Below is a small trained network, with its code and all its weights. Each question gives an input and a target symbol and asks what happens when units are switched off, that is, made to give their printed mean instead of their output.

import numpy as np


def w(rows, s, z=0):
    codes = np.array(rows[::2]) - 128.0
    scale = np.full(codes.shape[1], s)
    scale[-1] = z or s
    return codes * scale


def norm(h):
    return h / np.sqrt((h * h).mean(-1, keepdims=True) + 1e-5)


def f(y):
    return y / 2 * (1 + np.tanh(0.7978845608 * (y + 0.044715 * y**3)))


def softmax(a):
    e = np.exp(a - a.max(-1, keepdims=True))
    return e / e.sum(-1, keepdims=True)


def log_softmax(a):
    a = a - a.max(-1, keepdims=True)
    return a - np.log(np.exp(a).sum(-1, keepdims=True))


def net(x, mask):
    ids = ['ΔΘΛΠΨΩαβγεητφ'.index(c) for c in x.split()]
    T = len(ids)
    res = E[ids] + P[:T]
    r = norm(res)
    for j in range(2):
        rows = slice(2 * j, 2 * j + 2)
        q, k, v = (r @ M[0][rows].T for M in (Q, K, V))
        z = softmax(np.where(np.tri(T) > 0, q @ k.T / 2**0.5, -1e9)) @ v
        o = O[0][rows]
        res = res + np.where(mask[j], z, o[:, -1]) @ o[:, :-1]
    y = f(norm(res) @ A[0][:, :-1].T + A[0][:, -1])
    res = res + np.where(mask[2:14], y, B[0][:, -1]) @ B[0][:, :-1]
    return log_softmax(norm(res)[-1] @ U[:, :-1].T + U[:, -1])


Q, K, V, O, A, B = {}, {}, {}, {}, {}, {}
E = w([
[166,114,161,144,146,130,130,188,133],'Δ',
[153,87,85,175,139,184,124,126,97],'Θ',
[146,119,118,125,89,252,123,70,176],'Λ',
[146,110,120,159,180,162,93,149,144],'Π',
[175,171,168,70,65,68,121,132,75],'Ψ',
[139,131,159,114,82,175,116,181,167],'Ω',
[129,100,186,148,128,107,139,188,168],'α',
[140,133,172,80,124,206,93,248,137],'β',
[122,41,39,145,89,160,150,147,62],'γ',
[185,196,90,128,210,78,220,105,125],'ε',
[134,122,89,46,114,134,112,183,178],'η',
[203,162,164,117,175,177,201,154,63],'τ',
[166,142,106,74,200,91,171,136,146],'φ',
],0.022)
P = w([
[114,161,80,172,98,110,129,56,113],'0',
[201,189,115,131,181,142,135,212,185],'1',
[76,61,181,89,154,185,97,59,162],'2',
[169,146,79,100,160,147,165,178,129],'3',
[3,34,182,110,180,171,123,56,133],'4',
[181,150,64,107,148,168,172,182,126],'5',
],0.018)
Q[0] = w([
[90,201,76,181,125,103,179,171,120],'head 1',
[42,79,167,110,158,123,102,102,96],'head 1',
[244,102,78,117,97,149,183,249,139],'head 2',
[66,152,172,94,153,158,71,69,116],'head 2',
],0.012)
K[0] = w([
[145,108,205,165,113,110,73,108,161],'head 1',
[85,61,145,3,191,133,154,159,132],'head 1',
[196,145,57,184,84,83,93,104,202],'head 2',
[116,150,141,52,211,214,198,127,93],'head 2',
],0.011)
V[0] = w([
[112,146,99,87,49,171,98,154,59],'head 1',
[143,160,69,66,180,56,187,46,156],'head 1',
[160,181,104,114,219,145,134,214,153],'head 2',
[249,147,142,171,175,130,221,98,58],'head 2',
],0.014)
O[0] = w([
[161,58,158,132,157,113,50,183,34,3],'head 1',
[88,91,3,86,105,142,155,119,196,59],'head 1',
[107,89,103,86,170,45,145,175,114,113],'head 2',
[182,105,224,36,112,109,195,110,160,187],'head 2',
],0.016,0.0052)
A[0] = w([
[47,172,183,99,133,44,55,56,55,2],'neuron 1',
[95,88,77,155,214,144,129,230,119,123],'neuron 2',
[86,81,32,129,181,59,149,150,127,60],'neuron 3',
[83,230,104,187,129,133,116,91,128,57],'neuron 4',
[198,117,57,119,136,41,115,220,142,88],'neuron 5',
[98,113,140,199,105,141,126,29,83,102],'neuron 6',
[225,192,144,121,172,182,60,248,37,108],'neuron 7',
[107,147,122,60,42,54,184,105,151,172],'neuron 8',
[191,181,98,97,108,118,186,164,166,142],'neuron 9',
[187,163,46,76,135,151,186,115,224,158],'neuron 10',
[149,219,55,126,80,180,157,149,143,97],'neuron 11',
[49,112,115,219,81,141,85,47,120,107],'neuron 12',
],0.013,0.011)
B[0] = w([
[43,217,241,79,93,197,33,134,172,135],'neuron 1',
[204,75,174,44,74,79,69,49,119,165],'neuron 2',
[165,92,112,47,129,142,18,74,211,145],'neuron 3',
[156,70,179,103,31,183,200,42,210,183],'neuron 4',
[196,102,98,223,68,89,135,115,87,147],'neuron 5',
[130,89,39,152,89,119,180,201,95,161],'neuron 6',
[51,187,107,124,10,86,192,112,90,202],'neuron 7',
[58,203,124,175,199,58,88,156,179,206],'neuron 8',
[172,104,76,150,113,94,72,171,147,211],'neuron 9',
[65,63,113,143,123,186,106,170,114,254],'neuron 10',
[175,152,52,163,201,213,91,167,94,190],'neuron 11',
[131,84,197,187,156,43,152,137,171,181],'neuron 12',
],0.012,0.015)
U = w([
[120,126,231,50,183,154,166,108,173,184],'Δ',
[177,161,192,90,92,123,138,134,180,72],'Θ',
[44,188,105,101,117,114,204,90,131,161],'Λ',
[100,120,127,203,211,119,113,239,129,41],'Π',
[156,46,128,82,55,180,161,169,116,2],'Ψ',
[66,210,186,158,174,131,59,127,86,184],'Ω',
[213,190,162,160,212,228,99,143,130,220],'α',
[176,90,118,179,148,52,202,170,55,162],'β',
[105,172,148,196,64,72,253,31,177,111],'γ',
[2,136,90,51,110,145,145,59,174,129],'ε',
[206,165,106,137,70,84,91,39,162,93],'η',
[202,60,130,144,158,86,61,112,162,135],'τ',
[65,130,103,152,110,75,204,228,162,7],'φ',
],0.0085,0.0046)

Each question gives the input, a string of symbols that net reads in full, and the target symbol t.
The units are the heads (2 rows each of Q, K, V and O) and the neurons (one row each of A and B). Each row of codes is followed by its name. A weight is (code - 128) times the scale printed after its matrix; where a second scale follows, it is the last column's (O, A, B and U).
mask holds one flag per unit, heads first, then neurons. A switched-off unit (its flag False) gives its mean, the last column of its rows in O or B, instead of its output. The means were averaged over made-up inputs and are rounded, as every weight is.
A unit's drop is (log p(t) with every unit on - log p(t) with that unit switched off) / (log p(t) with every unit on - log p(t) with every unit switched off).
The circuit of an input: a set's keep is (log p(t) with only the set's units on - log p(t) with every unit switched off) / (log p(t) with every unit on - log p(t) with every unit switched off). Starting from the 12 units with the biggest drops (on a tie, the unit counted first), units are removed one at a time, each time the one whose removal leaves the highest keep (on an exact tie, the one counted first), for as long as the keep stays at least 0.8.
circuit, biggest first: the units of the circuit, biggest drop first
most important unit: the unit with the biggest drop
k most important neurons: the k neurons with the biggest drops, biggest first
which heads matter: for each layer, one digit per head in row order, 1 if its drop is at least 0.15 and else 0, layers parted by /
input α Ψ Ω β α Δ, target α: which heads matter : 11
input Π α α, target γ: most important unit : head 2
input α α α α α α, target α: which heads matter : 01
input α Θ Ω, target γ: which heads matter : 11
input β α φ Π τ β, target β: which heads matter : 11
input α α α β φ φ, target α: circuit, biggest first : head 2; neuron 11
input Ψ γ β β α Λ, target Ψ: circuit, biggest first : head 1; neuron 8
input Ω β η α Λ α, target Ω: which heads matter : 11
input η α α α, target η: 2 most important neurons : neuron 2; neuron 10
input α Ψ Θ, target γ: 2 most important neurons : neuron 10; neuron 11
input α β α τ, target α: 2 most important neurons : neuron 11; neuron 7
input Δ α Ψ α, target Δ: which heads matter : 01
input η Ψ η γ Δ, target τ: 2 most important neurons : neuron 2; neuron 7
input τ α γ, target Δ: circuit, biggest first : head 2
input β Ψ α α η, target τ: which heads matter : 01
input Π Ψ β β α α, target Π: which heads matter : 00
input Δ α α α α Ψ, target Δ: which heads matter : 01
input β Ψ Λ φ, target β: circuit, biggest first : head 1; neuron 5
input τ α β φ β Ψ, target τ: which heads matter : 11
input β γ α φ Δ, target ε: circuit, biggest first : head 1
input β α Ψ, target Ω: which heads matter : 10
input Ψ α α Δ, target Ψ: which heads matter : 11
input α β α β, target α: circuit, biggest first : neuron 11; head 2
